Below are the code and all the weights of a small trained network. Each question names an input and a class and asks about switching units off, where a switched-off unit gives its printed mean instead of its output.

import numpy as np


def w(rows, s, z=0):
    codes = np.array(rows[::2]) - 128.0
    scale = np.full(codes.shape[1], s)
    scale[-1] = z or s
    return codes * scale


def f(y):
    return y / 2 * (1 + np.tanh(0.7978845608 * (y + 0.044715 * y**3)))


def log_softmax(a):
    a = a - a.max(-1, keepdims=True)
    return a - np.log(np.exp(a).sum(-1, keepdims=True))


def net(x, mask):
    res = np.array(x, float).reshape(1, 5) / 4 @ E
    y = f(res @ A[0][:, :-1].T + A[0][:, -1])
    res = res + np.where(mask, y, B[0][:, -1]) @ B[0][:, :-1]
    return log_softmax(res[-1] @ U[:, :-1].T + U[:, -1])


A, B = {}, {}
E = w([
[178,122,4],'x0',
[211,190,159],'x1',
[129,129,128],'x2',
[211,22,160],'x3',
[128,130,126],'x4',
],0.0044)
A[0] = w([
[186,33,154,107],'n0',
[152,145,134,214],'n1',
[127,125,138,12],'n2',
[133,147,125,23],'n3',
[113,126,113,27],'n4',
[175,129,13,99],'n5',
[177,24,153,104],'n6',
[16,27,86,75],'n7',
[169,156,142,140],'n8',
[82,192,103,62],'n9',
[255,238,171,98],'n10',
[112,130,172,84],'n11',
[181,48,150,91],'n12',
[98,152,129,53],'n13',
[174,63,149,78],'n14',
[74,205,104,72],'n15',
[115,134,190,50],'n16',
[78,190,110,63],'n17',
[100,124,176,61],'n18',
[139,152,99,150],'n19',
[92,132,218,94],'n20',
[107,123,172,59],'n21',
[158,128,46,72],'n22',
[78,201,105,72],'n23',
[93,133,217,93],'n24',
[189,178,135,85],'n25',
[152,139,52,161],'n26',
[113,102,134,42],'n27',
[62,218,100,138],'n28',
[111,163,120,40],'n29',
[130,134,136,2],'n30',
[188,177,152,46],'n31',
[94,128,209,84],'n32',
[159,134,46,80],'n33',
[91,126,114,162],'n34',
[158,96,140,179],'n35',
[93,133,226,114],'n36',
[160,127,36,98],'n37',
[92,101,114,228],'n38',
[36,53,90,86],'n39',
[142,93,144,49],'n40',
],0.0081,0.0031)
B[0] = w([
[192,214,161,217],'n0',
[81,130,153,239],'n1',
[160,127,92,48],'n2',
[153,134,98,55],'n3',
[167,134,90,56],'n4',
[192,22,147,219],'n5',
[188,219,151,215],'n6',
[77,148,4,169],'n7',
[93,137,115,160],'n8',
[195,180,137,129],'n9',
[27,148,5,244],'n10',
[157,97,117,106],'n11',
[186,198,148,179],'n12',
[173,140,117,79],'n13',
[179,188,133,146],'n14',
[206,192,150,156],'n15',
[175,84,102,98],'n16',
[194,177,139,128],'n17',
[168,89,104,94],'n18',
[129,119,143,165],'n19',
[181,47,128,165],'n20',
[169,95,104,88],'n21',
[188,64,119,142],'n22',
[199,188,146,148],'n23',
[180,50,127,163],'n24',
[101,121,79,127],'n25',
[143,76,163,218],'n26',
[155,132,91,65],'n27',
[185,207,194,241],'n28',
[172,150,111,74],'n29',
[168,127,85,44],'n30',
[118,136,59,101],'n31',
[179,57,118,145],'n32',
[182,66,127,149],'n33',
[111,144,137,169],'n34',
[121,156,161,205],'n35',
[168,39,137,193],'n36',
[176,52,134,178],'n37',
[57,130,153,250],'n38',
[86,151,45,148],'n39',
[170,150,106,80],'n40',
],0.026,0.0016)
U = w([
[198,215,166,59],'0',
[186,16,137,49],'1',
[94,142,165,251],'2',
[98,136,164,208],'3',
[101,165,2,56],'4',
],0.0078,0.0026)

Each question gives the input, the list of numbers given to net, and the class t.
The units are the neurons (one row each of A and B). Each row of codes is followed by its name. A weight is (code - 128) times the scale printed after its matrix; where a second scale follows, it is the last column's (A, B and U).
mask holds one flag per neuron, in row order. A switched-off neuron (its flag False) gives its mean, the last column of its row in B, instead of its output. The means were averaged over made-up inputs and are rounded, as every weight is.
A unit's drop is (log p(t) with every unit on - log p(t) with that unit switched off) / (log p(t) with every unit on - log p(t) with every unit switched off).
The circuit of an input: a set's keep is (log p(t) with only the set's units on - log p(t) with every unit switched off) / (log p(t) with every unit on - log p(t) with every unit switched off). Starting from the 12 units with the biggest drops (on a tie, the unit counted first), units are removed one at a time, each time the one whose removal leaves the highest keep (on an exact tie, the one counted first), for as long as the keep stays at least 0.8.
units of the circuit, in order: the units of the circuit, biggest drop first
top k neurons: the k neurons with the biggest drops, biggest first
drop when u is switched off: that unit's drop, to one decimal
input [-8,-4,5,7,2], class 1: units of the circuit, in order -> n36
input [-4,-8,-6,-8,7], class 0: top 2 neurons -> n28, n15
input [4,4,6,8,-5], class 0: top 2 neurons -> n0, n6
input [8,-8,-7,-1,2], class 1: top 2 neurons -> n5, n37
input [4,-8,-6,-4,-3], class 4: top 2 neurons -> n7, n39
input [-2,-6,-3,-5,-1], class 4: top 3 neurons -> n7, n39, n0
input [0,-7,4,6,-4], class 4: top 3 neurons -> n7, n39, n28
input [6,6,-3,2,6], class 1: top 2 neurons -> n5, n37
input [-3,-7,1,8,-6], class 0: top 2 neurons -> n6, n0
input [-8,-3,2,5,6], class 1: drop when n20 is switched off -> 0.1
input [-7,-2,5,5,-5], class 1: drop when n24 is switched off -> 0.2
input [-7,7,6,-6,2], class 1: drop when n24 is switched off -> 0.4
